Here is a tiny trained network, its code and every weight. The questions are about switching its units off for an input and a target symbol, where a switched-off unit gives its printed mean instead of its output.

import numpy as np


def w(rows, s, z=0):
    codes = np.array(rows[::2]) - 128.0
    scale = np.full(codes.shape[1], s)
    scale[-1] = z or s
    return codes * scale


def f(y):
    return y / 2 * (1 + np.tanh(0.7978845608 * (y + 0.044715 * y**3)))


def softmax(a):
    e = np.exp(a - a.max(-1, keepdims=True))
    return e / e.sum(-1, keepdims=True)


def log_softmax(a):
    a = a - a.max(-1, keepdims=True)
    return a - np.log(np.exp(a).sum(-1, keepdims=True))


def net(x, mask):
    ids = ['ΛΠαβσφ'.index(c) for c in x.split()]
    T = len(ids)
    res = E[ids] + P[:T]
    u = 0
    for l in range(2):
        q, k, v = (res @ M[l].T for M in (Q, K, V))
        z = softmax(np.where(np.tri(T) > 0, q @ k.T / 2**0.5, -1e9)) @ v
        res = res + np.where(mask[u], z, O[l][:, -1]) @ O[l][:, :-1]
        u += 1
        y = f(res @ A[l][:, :-1].T + A[l][:, -1])
        res = res + np.where(mask[u : u + 8], y, B[l][:, -1]) @ B[l][:, :-1]
        u += 8
    return log_softmax(res[-1] @ U[:, :-1].T + U[:, -1])


Q, K, V, O, A, B = {}, {}, {}, {}, {}, {}
E = w([
[34,210,192,162,83,79,100],'Λ',
[134,171,153,117,62,102,60],'Π',
[103,54,101,164,70,155,97],'α',
[100,146,133,125,3,108,42],'β',
[102,206,136,161,58,64,143],'σ',
[235,127,140,162,202,127,26],'φ',
],0.016)
P = w([
[228,2,221,53,99,98,172],'0',
[88,117,101,141,14,206,102],'1',
[143,140,149,193,103,197,106],'2',
[157,81,123,31,210,47,74],'3',
[81,146,77,149,113,104,117],'4',
[168,127,133,224,111,137,26],'5',
[106,96,83,21,217,49,90],'6',
[67,165,94,171,187,51,143],'7',
[166,103,131,239,142,140,6],'8',
[77,51,40,19,193,107,97],'9',
[96,42,129,202,154,75,159],'10',
[154,172,108,157,174,238,47],'11',
],0.0088)
Q[0] = w([
[110,215,192,254,24,123,31],'0.h1',
[57,117,139,88,139,44,120],'0.h1',
],0.0062)
K[0] = w([
[20,1,63,106,194,104,135],'0.h1',
[10,178,147,186,197,50,149],'0.h1',
],0.0053)
V[0] = w([
[118,55,121,254,142,112,83],'0.h1',
[155,133,176,166,31,60,154],'0.h1',
],0.0051)
O[0] = w([
[111,122,5,143,230,103,88,182],'0.h1',
[169,101,116,90,146,197,168,254],'0.h1',
],0.012,0.0044)
A[0] = w([
[161,45,204,49,137,138,143,11],'0.n1',
[230,114,142,36,55,102,97,223],'0.n2',
[123,159,92,33,191,56,137,254],'0.n3',
[142,177,206,155,73,170,83,95],'0.n4',
[102,87,97,199,194,123,160,126],'0.n5',
[208,171,83,213,134,165,76,222],'0.n6',
[179,148,93,254,130,152,91,207],'0.n7',
[150,138,88,237,56,166,165,133],'0.n8',
],0.0078,0.0026)
B[0] = w([
[102,104,144,255,164,131,229,139],'0.n1',
[183,38,222,53,144,105,249,209],'0.n2',
[108,5,101,53,122,154,71,189],'0.n3',
[94,216,223,179,234,207,28,197],'0.n4',
[168,113,9,115,90,122,40,150],'0.n5',
[21,145,157,124,240,164,192,255],'0.n6',
[93,153,75,103,170,195,149,252],'0.n7',
[101,188,117,159,92,189,234,180],'0.n8',
],0.0064,0.0057)
Q[1] = w([
[211,215,184,230,246,148,120],'1.h1',
[254,62,80,124,102,147,119],'1.h1',
],0.0062)
K[1] = w([
[188,98,64,209,209,114,115],'1.h1',
[135,189,254,201,140,110,215],'1.h1',
],0.0062)
V[1] = w([
[106,102,127,176,255,158,154],'1.h1',
[94,104,130,185,85,105,135],'1.h1',
],0.0085)
O[1] = w([
[202,149,96,175,149,113,81,254],'1.h1',
[4,139,68,151,126,37,91,80],'1.h1',
],0.013,0.0084)
A[1] = w([
[150,204,190,187,130,108,2,182],'1.n1',
[234,40,158,42,220,129,218,171],'1.n2',
[50,72,107,132,169,183,180,182],'1.n3',
[192,155,136,201,233,130,156,177],'1.n4',
[87,143,69,105,155,174,96,138],'1.n5',
[169,173,156,59,79,161,217,251],'1.n6',
[95,234,225,155,13,137,147,89],'1.n7',
[104,205,63,195,128,200,138,118],'1.n8',
],0.0065,0.0024)
B[1] = w([
[125,80,190,145,153,132,158,233],'1.n1',
[129,125,142,182,95,92,100,208],'1.n2',
[168,159,35,149,89,46,79,157],'1.n3',
[51,161,144,191,52,184,155,248],'1.n4',
[40,52,169,153,87,38,119,165],'1.n5',
[84,146,7,114,171,186,69,158],'1.n6',
[209,132,116,134,102,2,75,172],'1.n7',
[127,56,146,159,238,72,181,214],'1.n8',
],0.0077,0.014)
U = w([
[254,56,150,139,100,6,167,110],'Λ',
[206,97,88,58,184,178,84,254],'Π',
[65,19,107,90,182,166,221,118],'α',
[48,176,83,143,11,219,87,121],'β',
[194,223,36,149,123,91,142,64],'σ',
[155,99,104,119,141,214,195,109],'φ',
],0.0064,0.0046)

Each question gives the input, a string of symbols that net reads in full, and the target symbol t.
The units are the heads (2 rows each of Q, K, V and O) and the neurons (one row each of A and B). Each row of codes is followed by its name. A weight is (code - 128) times the scale printed after its matrix; where a second scale follows, it is the last column's (O, A, B and U).
mask holds one flag per unit, layer by layer, with each layer's heads first. A switched-off unit (its flag False) gives its mean, the last column of its rows in O or B, instead of its output. The means were averaged over made-up inputs and are rounded, as every weight is.
A unit's drop is (log p(t) with every unit on - log p(t) with that unit switched off) / (log p(t) with every unit on - log p(t) with every unit switched off).
The circuit of an input: a set's keep is (log p(t) with only the set's units on - log p(t) with every unit switched off) / (log p(t) with every unit on - log p(t) with every unit switched off). Starting from the 12 units with the biggest drops (on a tie, the unit counted first), units are removed one at a time, each time the one whose removal leaves the highest keep (on an exact tie, the one counted first), for as long as the keep stays at least 0.8.
units of the circuit, in order: the units of the circuit, biggest drop first
k most important neurons: the k neurons with the biggest drops, biggest first
k most important neurons of layer l: the k neurons of layer l with the biggest drops, biggest first
input β φ φ Λ Λ σ Λ Λ α, target α: units of the circuit, in order => [1.n5 0.h1 0.n6]
input β σ Λ β φ, target φ: units of the circuit, in order => [1.n4 1.h1 0.n6 1.n1]
input σ Λ φ σ σ Λ Λ Π, target Π: 3 most important neurons of layer 0 => [0.n6 0.n1 0.n3]
input β φ σ α Λ, target Λ: units of the circuit, in order => [1.n4 0.n6]
input Λ Λ β Λ Λ σ Λ, target β: 3 most important neurons => [1.n8 1.n1 0.n6]
input σ β Λ Λ σ Λ, target Λ: units of the circuit, in order => [1.n7 0.h1 1.n4 1.h1]
input σ Λ φ Λ, target Π: units of the circuit, in order => [1.n4 0.n3 1.n8]
input φ Π σ σ, target Π: units of the circuit, in order => [1.n4 1.n8 0.n3]
input φ Λ φ Λ, target Π: units of the circuit, in order => [0.n3 1.n4 1.n8]
input σ Λ Π Λ β Λ σ Λ β Λ, target β: 4 most important neurons => [1.n8 1.n1 0.n2 0.n6]
input Π Π σ, target σ: 3 most important neurons => [1.n7 1.n6 0.n8]
input σ σ Λ Π Π β φ, target Λ: 3 most important neurons => [1.n2 0.n3 0.n2]
input Λ Λ σ, target σ: 2 most important neurons => [1.n7 0.n8]
input Λ Λ Λ β Λ β, target Π: 4 most important neurons => [1.n4 0.n2 0.n4 1.n7]
input β α β Λ β σ φ σ Λ, target φ: 2 most important neurons => [0.n3 1.n4]
input β Λ σ φ β σ, target φ: 3 most important neurons => [1.n4 1.n8 1.n1]
input σ σ Λ φ β β α, target Λ: 3 most important neurons => [1.n4 1.n6 1.n3]
input σ σ σ σ Λ σ α Λ φ α α Π, target α: 2 most important neurons => [0.n6 1.n8]
input β α φ, target φ: 3 most important neurons of layer 1 => [1.n4 1.n8 1.n1]
input α β Λ, target α: most important neuron of layer 0 => [0.n1]
